Below are the code and all the weights of a small trained network. Each question names an input and a class and asks about switching units off, where a switched-off unit gives its printed mean instead of its output.

import numpy as np


def w(rows, s, z=0):
    codes = np.array(rows[::2]) - 128.0
    scale = np.full(codes.shape[1], s)
    scale[-1] = z or s
    return codes * scale


def f(y):
    return np.maximum(y, 0)


def log_softmax(a):
    a = a - a.max(-1, keepdims=True)
    return a - np.log(np.exp(a).sum(-1, keepdims=True))


def net(x, mask):
    res = np.array(x, float).reshape(1, 7) / 4 @ E
    y = f(res @ A[0][:, :-1].T + A[0][:, -1])
    res = res + np.where(mask, y, B[0][:, -1]) @ B[0][:, :-1]
    return log_softmax(res[-1] @ U[:, :-1].T + U[:, -1])


A, B = {}, {}
E = w([
[9,65,208,161,188,51,177,179,63,122],'x0',
[135,131,127,126,130,123,130,126,126,126],'x1',
[255,88,239,153,133,178,154,231,172,247],'x2',
[123,128,133,125,124,123,131,131,129,129],'x3',
[181,42,91,231,172,42,156,62,214,109],'x4',
[151,137,141,181,29,39,50,97,61,211],'x5',
[117,210,216,218,43,151,200,101,144,57],'x6',
],0.006)
A[0] = w([
[174,55,105,208,158,78,165,75,203,119,5],'N0',
[106,179,152,69,105,178,123,172,59,137,56],'N1',
[107,117,122,95,207,204,223,172,199,66,35],'N2',
[109,114,127,104,198,193,215,167,190,73,70],'N3',
[104,190,160,45,95,197,120,181,37,144,7],'N4',
[147,53,121,206,161,70,168,83,181,115,66],'N5',
[131,131,148,173,62,65,81,124,79,185,61],'N6',
[9,25,217,187,207,25,205,195,42,127,154],'N7',
[139,140,141,173,54,69,75,118,83,182,52],'N8',
[129,202,183,199,54,134,173,106,138,83,73],'N9',
[142,59,63,37,202,104,38,156,106,191,66],'N10',
[138,131,139,172,60,71,80,120,85,180,65],'N11',
[124,211,189,199,55,146,193,117,140,77,53],'N12',
[239,71,234,161,134,179,163,254,185,252,94],'N13',
[199,122,88,156,118,138,109,67,198,121,130],'N14',
[140,69,72,61,184,105,51,148,113,180,90],'N15',
],0.0055,0.0036)
B[0] = w([
[32,204,204,83,139,18,39,222,235,209,182],'N0',
[59,175,165,127,131,49,72,191,210,175,173],'N1',
[196,72,223,60,217,109,45,55,50,111,193],'N2',
[186,84,210,70,206,115,55,73,68,121,190],'N3',
[48,188,168,120,131,33,62,205,227,186,182],'N4',
[71,200,165,84,119,61,64,207,212,190,185],'N5',
[194,89,196,64,203,142,70,76,77,109,172],'N6',
[250,222,27,23,26,241,165,142,149,160,248],'N7',
[188,80,207,68,208,133,69,71,72,107,173],'N8',
[96,46,158,213,133,189,210,122,153,168,187],'N9',
[75,32,166,250,110,199,240,111,164,162,197],'N10',
[183,90,193,76,194,136,75,84,79,109,171],'N11',
[93,36,167,219,138,191,212,110,154,173,189],'N12',
[21,165,6,126,64,12,155,25,45,1,254],'N13',
[154,206,92,69,67,150,120,187,172,170,191],'N14',
[89,52,156,226,116,189,217,112,150,149,187],'N15',
],0.0053,0.0077)
U = w([
[62,175,180,118,140,64,64,227,198,196,81],'0',
[205,78,210,92,207,132,71,64,72,106,94],'1',
[88,45,156,225,123,197,231,119,147,168,93],'2',
[38,156,20,131,89,50,143,46,73,2,101],'3',
[152,145,108,132,124,149,124,154,123,123,255],'4',
[243,198,58,67,57,208,151,159,147,172,111],'5',
],0.0092,0.009)

Each question gives the input, the list of numbers given to net, and the class t.
The units are the neurons (one row each of A and B). Each row of codes is followed by its name. A weight is (code - 128) times the scale printed after its matrix; where a second scale follows, it is the last column's (A, B and U).
mask holds one flag per neuron, in row order. A switched-off neuron (its flag False) gives its mean, the last column of its row in B, instead of its output. The means were averaged over made-up inputs and are rounded, as every weight is.
A unit's drop is (log p(t) with every unit on - log p(t) with that unit switched off) / (log p(t) with every unit on - log p(t) with every unit switched off).
The circuit of an input: a set's keep is (log p(t) with only the set's units on - log p(t) with every unit switched off) / (log p(t) with every unit on - log p(t) with every unit switched off). Starting from the 12 units with the biggest drops (on a tie, the unit counted first), units are removed one at a time, each time the one whose removal leaves the highest keep (on an exact tie, the one counted first), for as long as the keep stays at least 0.8.
circuit, biggest first: the units of the circuit, biggest drop first
unit that matters most: the unit with the biggest drop
top k neurons: the k neurons with the biggest drops, biggest first
drop of u: that unit's drop, to one decimal
input [0,3,7,-3,-2,0,-2], class 3: unit that matters most => N13
input [6,4,-2,-6,-4,7,8], class 2: top 4 neurons => [N12 N9 N2 N3]
input [6,7,-4,-5,-2,4,7], class 2: top 2 neurons => [N12 N9]
input [-8,1,0,6,-3,-6,8], class 2: circuit, biggest first => [N12 N9]
input [-4,-8,0,4,-1,-2,4], class 2: circuit, biggest first => [N7 N12]
input [-1,-6,-6,5,6,7,8], class 2: top 2 neurons => [N9 N12]
input [-2,-6,5,4,-4,-2,-3], class 3: circuit, biggest first => [N13 N7]
input [5,-7,8,-8,4,7,-8], class 2: top 3 neurons => [N10 N15 N2]
input [7,2,-3,4,7,2,-5], class 0: top 3 neurons => [N0 N5 N13]
input [6,0,6,4,-5,7,2], class 1: top 2 neurons => [N6 N8]
input [-5,8,2,1,7,-4,-8], class 2: top 3 neurons => [N10 N15 N4]
input [5,-6,-6,-2,-5,-7,-7], class 1: top 3 neurons => [N2 N3 N13]
input [2,-4,-4,2,3,-4,-4], class 1: top 4 neurons => [N13 N2 N3 N14]
input [1,-2,-1,2,7,-4,-6], class 0: unit that matters most => N0
input [3,-6,-5,-2,-7,-1,-7], class 0: top 3 neurons => [N4 N1 N13]
input [-2,2,-8,-8,-6,8,-7], class 1: circuit, biggest first => [N13 N8]
input [7,-1,0,8,3,8,-1], class 1: top 4 neurons => [N6 N8 N11 N14]
input [-8,2,8,3,8,3,8], class 0: top 4 neurons => [N0 N5 N14 N7]
input [5,-3,-3,2,-4,-6,-1], class 1: top 4 neurons => [N2 N3 N13 N14]
input [-7,0,2,2,3,8,6], class 1: unit that matters most => N8
input [8,-4,-4,2,0,-8,6], class 1: drop of N3 => 0.4
input [3,5,7,6,-1,-1,5], class 3: drop of N6 => 0.0
input [5,3,0,3,-3,7,-6], class 1: drop of N2 => -0.1
